Below are the code and all the weights of a small trained network. Each question names an input and a target symbol and asks about switching units off, where a switched-off unit gives its printed mean instead of its output.

import numpy as np


def w(rows, s, z=0):
    codes = np.array(rows[::2]) - 128.0
    scale = np.full(codes.shape[1], s)
    scale[-1] = z or s
    return codes * scale


def norm(h):
    return h / np.sqrt((h * h).mean(-1, keepdims=True) + 1e-5)


def f(y):
    return y / 2 * (1 + np.tanh(0.7978845608 * (y + 0.044715 * y**3)))


def softmax(a):
    e = np.exp(a - a.max(-1, keepdims=True))
    return e / e.sum(-1, keepdims=True)


def log_softmax(a):
    a = a - a.max(-1, keepdims=True)
    return a - np.log(np.exp(a).sum(-1, keepdims=True))


def net(x, mask):
    ids = ['ΓΘΩαβδεηλμξπστψ'.index(c) for c in x.split()]
    T = len(ids)
    res = E[ids] + P[:T]
    u = 0
    for l in range(2):
        r = norm(res)
        for j in range(2):
            rows = slice(2 * j, 2 * j + 2)
            q, k, v = (r @ M[l][rows].T for M in (Q, K, V))
            z = softmax(np.where(np.tri(T) > 0, q @ k.T / 2**0.5, -1e9)) @ v
            o = O[l][rows]
            res = res + np.where(mask[u + j], z, o[:, -1]) @ o[:, :-1]
        u += 2
        y = f(norm(res) @ A[l][:, :-1].T + A[l][:, -1])
        res = res + np.where(mask[u : u + 8], y, B[l][:, -1]) @ B[l][:, :-1]
        u += 8
    return log_softmax(norm(res)[-1] @ U[:, :-1].T + U[:, -1])


Q, K, V, O, A, B = {}, {}, {}, {}, {}, {}
E = w([
[89,156,43,39,57],'Γ',
[89,79,192,167,185],'Θ',
[172,128,156,128,100],'Ω',
[109,120,142,110,105],'α',
[6,158,40,164,75],'β',
[117,131,193,208,105],'δ',
[145,188,89,46,74],'ε',
[91,116,162,74,141],'η',
[164,117,158,150,140],'λ',
[140,129,102,119,127],'μ',
[133,88,80,132,138],'ξ',
[112,116,96,114,147],'π',
[130,191,154,71,126],'σ',
[114,126,128,107,128],'τ',
[129,95,224,81,107],'ψ',
],0.02)
P = w([
[122,172,56,160,164],'0',
[51,85,151,134,113],'1',
[81,117,152,126,123],'2',
[185,3,149,8,176],'3',
[69,90,140,167,111],'4',
[93,123,153,128,129],'5',
[190,11,120,14,186],'6',
[74,93,136,173,115],'7',
[98,127,152,126,130],'8',
[199,13,105,26,189],'9',
[78,98,135,174,115],'10',
],0.014)
Q[0] = w([
[49,255,174,205,100],'0.h1',
[75,97,47,136,167],'0.h1',
[150,192,164,51,212],'0.h2',
[219,24,106,42,131],'0.h2',
],0.0089)
K[0] = w([
[94,36,240,138,6],'0.h1',
[62,68,59,122,149],'0.h1',
[59,254,222,103,164],'0.h2',
[182,202,65,233,214],'0.h2',
],0.0086)
V[0] = w([
[161,158,221,53,126],'0.h1',
[121,116,112,68,192],'0.h1',
[131,2,123,36,135],'0.h2',
[225,145,23,126,133],'0.h2',
],0.0078)
O[0] = w([
[149,217,254,109,208,4],'0.h1',
[139,51,126,50,222,153],'0.h1',
[39,2,81,119,62,217],'0.h2',
[195,130,23,119,5,116],'0.h2',
],0.0051,0.0037)
A[0] = w([
[156,111,254,108,77,3],'0.n1',
[184,80,78,142,231,69],'0.n2',
[113,92,48,146,183,142],'0.n3',
[142,73,110,72,122,217],'0.n4',
[166,143,132,234,101,57],'0.n5',
[169,205,171,189,140,19],'0.n6',
[172,101,101,171,76,3],'0.n7',
[114,168,109,232,128,94],'0.n8',
],0.013,0.0056)
B[0] = w([
[229,2,156,202,153,167],'0.n1',
[223,45,162,109,104,163],'0.n2',
[86,153,224,128,80,204],'0.n3',
[171,190,218,111,169,254],'0.n4',
[187,125,212,207,160,134],'0.n5',
[136,139,42,121,99,133],'0.n6',
[39,85,138,77,156,130],'0.n7',
[176,29,157,226,129,139],'0.n8',
],0.0092,0.009)
Q[1] = w([
[73,254,178,235,143],'1.h1',
[175,180,117,43,161],'1.h1',
[39,154,149,184,117],'1.h2',
[82,61,64,187,94],'1.h2',
],0.0084)
K[1] = w([
[7,109,238,112,254],'1.h1',
[144,218,56,146,84],'1.h1',
[191,94,209,21,236],'1.h2',
[67,5,58,130,175],'1.h2',
],0.0074)
V[1] = w([
[124,23,38,88,129],'1.h1',
[142,102,238,90,71],'1.h1',
[200,106,178,1,122],'1.h2',
[115,129,110,63,171],'1.h2',
],0.0072)
O[1] = w([
[68,38,86,80,119,115],'1.h1',
[113,132,254,149,75,255],'1.h1',
[140,174,86,53,120,203],'1.h2',
[115,142,111,60,191,103],'1.h2',
],0.0086,0.0054)
A[1] = w([
[234,49,79,144,186,177],'1.n1',
[37,185,117,141,135,174],'1.n2',
[99,69,175,219,149,96],'1.n3',
[136,90,212,103,164,61],'1.n4',
[52,60,89,174,234,2],'1.n5',
[253,135,149,59,170,117],'1.n6',
[82,114,2,136,161,71],'1.n7',
[182,88,188,87,171,135],'1.n8',
],0.013,0.0085)
B[1] = w([
[82,225,114,82,140,211],'1.n1',
[122,142,86,208,155,186],'1.n2',
[176,110,97,94,127,215],'1.n3',
[148,147,87,72,125,223],'1.n4',
[71,81,232,103,126,122],'1.n5',
[104,109,143,193,124,224],'1.n6',
[6,91,89,41,166,129],'1.n7',
[118,97,71,164,112,255],'1.n8',
],0.015,0.0085)
U = w([
[127,180,63,111,69,178],'Γ',
[96,48,198,146,206,184],'Θ',
[204,171,96,201,75,26],'Ω',
[95,75,61,43,100,3],'α',
[120,83,49,218,139,176],'β',
[152,76,214,244,110,98],'δ',
[168,226,129,144,96,185],'ε',
[94,128,93,75,193,242],'η',
[184,176,30,102,167,67],'λ',
[178,173,252,131,79,6],'μ',
[105,73,198,108,11,29],'ξ',
[122,154,241,43,172,109],'π',
[159,161,173,213,213,227],'σ',
[136,186,90,127,229,147],'τ',
[163,72,202,132,170,77],'ψ',
],0.017,0.0058)

Each question gives the input, a string of symbols that net reads in full, and the target symbol t.
The units are the heads (2 rows each of Q, K, V and O) and the neurons (one row each of A and B). Each row of codes is followed by its name. A weight is (code - 128) times the scale printed after its matrix; where a second scale follows, it is the last column's (O, A, B and U).
mask holds one flag per unit, layer by layer, with each layer's heads first. A switched-off unit (its flag False) gives its mean, the last column of its rows in O or B, instead of its output. The means were averaged over made-up inputs and are rounded, as every weight is.
A unit's drop is (log p(t) with every unit on - log p(t) with that unit switched off) / (log p(t) with every unit on - log p(t) with every unit switched off).
The circuit of an input: a set's keep is (log p(t) with only the set's units on - log p(t) with every unit switched off) / (log p(t) with every unit on - log p(t) with every unit switched off). Starting from the 12 units with the biggest drops (on a tie, the unit counted first), units are removed one at a time, each time the one whose removal leaves the highest keep (on an exact tie, the one counted first), for as long as the keep stays at least 0.8.
units of the circuit, in order: the units of the circuit, biggest drop first
top k neurons: the k neurons with the biggest drops, biggest first
k most important neurons of layer l: the k neurons of layer l with the biggest drops, biggest first
input σ α ξ σ ε, target ε: top 3 neurons -> (1.n8, 0.n1, 1.n4)
input Ω τ τ μ, target ε: top neuron -> (1.n1)
input ξ η Ω η α τ μ α β ξ, target α: units of the circuit, in order -> (0.h1, 1.n1, 1.h1, 0.n3)
input ξ σ Θ π Ω β τ π α, target α: 3 most important neurons of layer 0 -> (0.n3, 0.n1, 0.n4)
input ξ ξ σ η ξ η ξ μ Ω, target Ω: 3 most important neurons of layer 0 -> (0.n1, 0.n3, 0.n6)
input β π ψ τ η ξ Ω τ π Ω π, target ξ: top 2 neurons -> (0.n3, 1.n1)
input α ξ λ σ τ λ, target λ: 3 most important neurons of layer 0 -> (0.n4, 0.n3, 0.n1)
input ε Ω ξ ξ μ π, target π: units of the circuit, in order -> (0.n3, 1.n6)
input ε π τ π δ ξ β Θ σ Ω, target λ: units of the circuit, in order -> (1.n1, 1.n8)
input μ π δ ε, target Γ: top 2 neurons -> (1.n6, 1.n1)
input α ξ δ α ξ δ Θ σ, target σ: units of the circuit, in order -> (0.h2, 0.n3)
input σ δ Γ η ξ η ψ π Ω ξ, target τ: units of the circuit, in order -> (1.n1, 1.n6)
input α λ π τ ψ η ξ, target δ: top 2 neurons -> (0.n3, 1.n6)
input δ ξ π Γ ξ α Ω ε Θ α, target σ: units of the circuit, in order -> (0.h2, 1.n6)
input δ λ ξ σ, target σ: units of the circuit, in order -> (1.n6, 0.h2)
input σ ξ σ Ω τ Θ π, target τ: top 3 neurons -> (1.n1, 1.n6, 1.n8)
input π Ω δ Θ, target ξ: top 2 neurons -> (0.n3, 0.n2)
input δ Γ λ τ ψ ε π, target σ: units of the circuit, in order -> (0.h2, 1.n6)
input α Ω δ λ, target δ: units of the circuit, in order -> (1.n6)
input σ π ξ δ, target σ: top 3 neurons -> (1.n6, 1.n1, 0.n1)
input ξ Θ ξ η π ξ α ξ τ τ, target α: top 2 neurons -> (1.n1, 0.n3)
input δ δ μ, target μ: units of the circuit, in order -> (1.h1)
